Below are the code and all the weights of a small trained network. Each question names an input and a class and asks about switching units off, where a switched-off unit gives its printed mean instead of its output.

import numpy as np


def w(rows, s, z=0):
    codes = np.array(rows[::2]) - 128.0
    scale = np.full(codes.shape[1], s)
    scale[-1] = z or s
    return codes * scale


def f(y):
    return y / 2 * (1 + np.tanh(0.7978845608 * (y + 0.044715 * y**3)))


def log_softmax(a):
    a = a - a.max(-1, keepdims=True)
    return a - np.log(np.exp(a).sum(-1, keepdims=True))


def net(x, mask):
    res = np.array(x, float).reshape(1, 4) / 4 @ E
    y = f(res @ A[0][:, :-1].T + A[0][:, -1])
    res = res + np.where(mask, y, B[0][:, -1]) @ B[0][:, :-1]
    return log_softmax(res[-1] @ U[:, :-1].T + U[:, -1])


A, B = {}, {}
E = w([
[136,102,134,125,145,137,129,124],'x0',
[106,143,255,146,78,218,181,206],'x1',
[252,208,140,191,106,222,147,52],'x2',
[165,68,98,96,91,74,229,103],'x3',
],0.0088)
A[0] = w([
[136,122,63,112,87,101,74,50,2],'N0',
[112,85,253,163,92,148,172,164,13],'N1',
[90,176,165,174,232,148,20,150,23],'N2',
[182,98,116,117,133,74,68,110,23],'N3',
[191,107,164,30,70,41,241,98,26],'N4',
[142,117,7,137,211,127,104,114,131],'N5',
[75,65,190,58,108,26,61,191,68],'N6',
],0.0066,0.0049)
B[0] = w([
[162,86,162,141,124,79,83,154,167],'N0',
[121,120,154,185,95,79,85,163,226],'N1',
[161,143,102,103,176,91,148,184,199],'N2',
[102,148,151,195,122,8,61,167,140],'N3',
[145,157,78,124,200,117,107,182,230],'N4',
[104,104,148,149,54,100,135,161,244],'N5',
[184,165,196,128,131,74,127,54,255],'N6',
],0.015,0.0047)
U = w([
[94,75,161,183,59,122,114,169,74],'0',
[201,168,186,148,143,125,132,8,51],'1',
[119,141,96,115,228,134,134,191,107],'2',
[111,119,144,104,105,141,127,112,254],'3',
[12,103,117,108,100,173,165,62,167],'4',
],0.015,0.013)

Each question gives the input, the list of numbers given to net, and the class t.
The units are the neurons (one row each of A and B). Each row of codes is followed by its name. A weight is (code - 128) times the scale printed after its matrix; where a second scale follows, it is the last column's (A, B and U).
mask holds one flag per neuron, in row order. A switched-off neuron (its flag False) gives its mean, the last column of its row in B, instead of its output. The means were averaged over made-up inputs and are rounded, as every weight is.
A unit's drop is (log p(t) with every unit on - log p(t) with that unit switched off) / (log p(t) with every unit on - log p(t) with every unit switched off).
The circuit of an input: a set's keep is (log p(t) with only the set's units on - log p(t) with every unit switched off) / (log p(t) with every unit on - log p(t) with every unit switched off). Starting from all 7 units, units are removed one at a time, each time the one whose removal leaves the highest keep (on an exact tie, the one counted first), for as long as the keep stays at least 0.8.
units of the circuit, in order: the units of the circuit, biggest drop first
most important unit: the unit with the biggest drop
k most important neurons: the k neurons with the biggest drops, biggest first
drop of u: that unit's drop, to one decimal
input [-2,-5,2,-7], class 2: most important unit	N2
input [3,-3,3,-6], class 2: 2 most important neurons	(N2; N6)
input [7,5,5,8], class 2: 2 most important neurons	(N4; N6)
input [-2,3,4,7], class 2: 2 most important neurons	(N4; N6)
input [-7,-7,-8,-1], class 1: 2 most important neurons	(N6; N1)
input [-5,-5,3,2], class 0: 2 most important neurons	(N5; N6)
input [-4,-7,3,8], class 2: 3 most important neurons	(N4; N1; N6)
input [-4,5,-6,6], class 1: 2 most important neurons	(N6; N5)
input [8,-4,5,0], class 3: 2 most important neurons	(N6; N5)
input [3,-1,1,-3], class 4: 2 most important neurons	(N4; N6)
input [-5,-5,-6,3], class 1: 2 most important neurons	(N6; N1)
input [-3,0,1,5], class 2: units of the circuit, in order	(N4; N6)
input [1,5,2,-6], class 2: 2 most important neurons	(N2; N5)
input [-4,-5,-1,4], class 0: units of the circuit, in order	(N5)
input [-2,5,-6,-1], class 1: 2 most important neurons	(N6; N5)
input [1,-3,-2,6], class 2: drop of N4	1.5
input [-1,-5,0,5], class 0: drop of N2	0.2
input [-3,-2,3,-2], class 4: drop of N4	0.2
